Here is a tiny trained network, its code and every weight. The questions are about switching its units off for an input and a class, where a switched-off unit gives its printed mean instead of its output.

import numpy as np


def w(rows, s, z=0):
    codes = np.array(rows[::2]) - 128.0
    scale = np.full(codes.shape[1], s)
    scale[-1] = z or s
    return codes * scale


def f(y):
    return np.maximum(y, 0)


def log_softmax(a):
    a = a - a.max(-1, keepdims=True)
    return a - np.log(np.exp(a).sum(-1, keepdims=True))


def net(x, mask):
    res = np.array(x, float).reshape(1, 5) / 4 @ E
    y = f(res @ A[0][:, :-1].T + A[0][:, -1])
    res = res + np.where(mask, y, B[0][:, -1]) @ B[0][:, :-1]
    return log_softmax(res[-1] @ U[:, :-1].T + U[:, -1])


A, B = {}, {}
E = w([
[129,135,131],'x0',
[98,97,111],'x1',
[138,140,132],'x2',
[212,45,79],'x3',
[128,65,254],'x4',
],0.0077)
A[0] = w([
[127,193,72,110],'n1',
[139,169,87,63],'n2',
[177,137,219,160],'n3',
[127,156,46,29],'n4',
[114,177,51,15],'n5',
[148,101,206,102],'n6',
[56,165,155,158],'n7',
[222,64,103,36],'n8',
[223,14,40,83],'n9',
[77,189,149,148],'n10',
[79,176,143,3],'n11',
[194,195,81,123],'n12',
[2,152,131,175],'n13',
],0.0094,0.0036)
B[0] = w([
[65,93,125,202],'n1',
[92,119,186,164],'n2',
[74,76,103,212],'n3',
[70,129,195,183],'n4',
[65,134,161,187],'n5',
[60,79,136,198],'n6',
[187,125,167,201],'n7',
[140,164,221,196],'n8',
[164,194,249,254],'n9',
[163,168,121,200],'n10',
[168,140,255,155],'n11',
[46,55,129,196],'n12',
[220,146,153,225],'n13',
],0.0075,0.0062)
U = w([
[200,205,169,2],'0',
[4,79,130,31],'1',
[144,136,111,250],'2',
[149,130,109,219],'3',
],0.012,0.0044)

Each question gives the input, the list of numbers given to net, and the class t.
The units are the neurons (one row each of A and B). Each row of codes is followed by its name. A weight is (code - 128) times the scale printed after its matrix; where a second scale follows, it is the last column's (A, B and U).
mask holds one flag per neuron, in row order. A switched-off neuron (its flag False) gives its mean, the last column of its row in B, instead of its output. The means were averaged over made-up inputs and are rounded, as every weight is.
A unit's drop is (log p(t) with every unit on - log p(t) with that unit switched off) / (log p(t) with every unit on - log p(t) with every unit switched off).
The circuit of an input: a set's keep is (log p(t) with only the set's units on - log p(t) with every unit switched off) / (log p(t) with every unit on - log p(t) with every unit switched off). Starting from the 12 units with the biggest drops (on a tie, the unit counted first), units are removed one at a time, each time the one whose removal leaves the highest keep (on an exact tie, the one counted first), for as long as the keep stays at least 0.8.
circuit, biggest first: the units of the circuit, biggest drop first
most important unit: the unit with the biggest drop
k most important neurons: the k neurons with the biggest drops, biggest first
drop of u: that unit's drop, to one decimal
input [5,7,1,-8,-4], class 0: most important unit : n13
input [-5,-2,5,5,-6], class 1: circuit, biggest first : [n12 n13]
input [-3,7,2,6,-8], class 1: circuit, biggest first : [n12 n4]
input [-2,6,2,6,5], class 0: 3 most important neurons : [n9 n8 n12]
input [7,2,-5,-6,6], class 0: 3 most important neurons : [n13 n7 n12]
input [-1,3,-3,3,-5], class 1: circuit, biggest first : [n13 n12]
input [7,1,-6,8,5], class 0: 4 most important neurons : [n9 n8 n12 n1]
input [-3,-1,-2,-6,0], class 0: drop of n13 : 0.2
input [7,0,-7,-2,-7], class 1: drop of n9 : 0.1
input [8,3,8,8,1], class 0: drop of n8 : 0.1
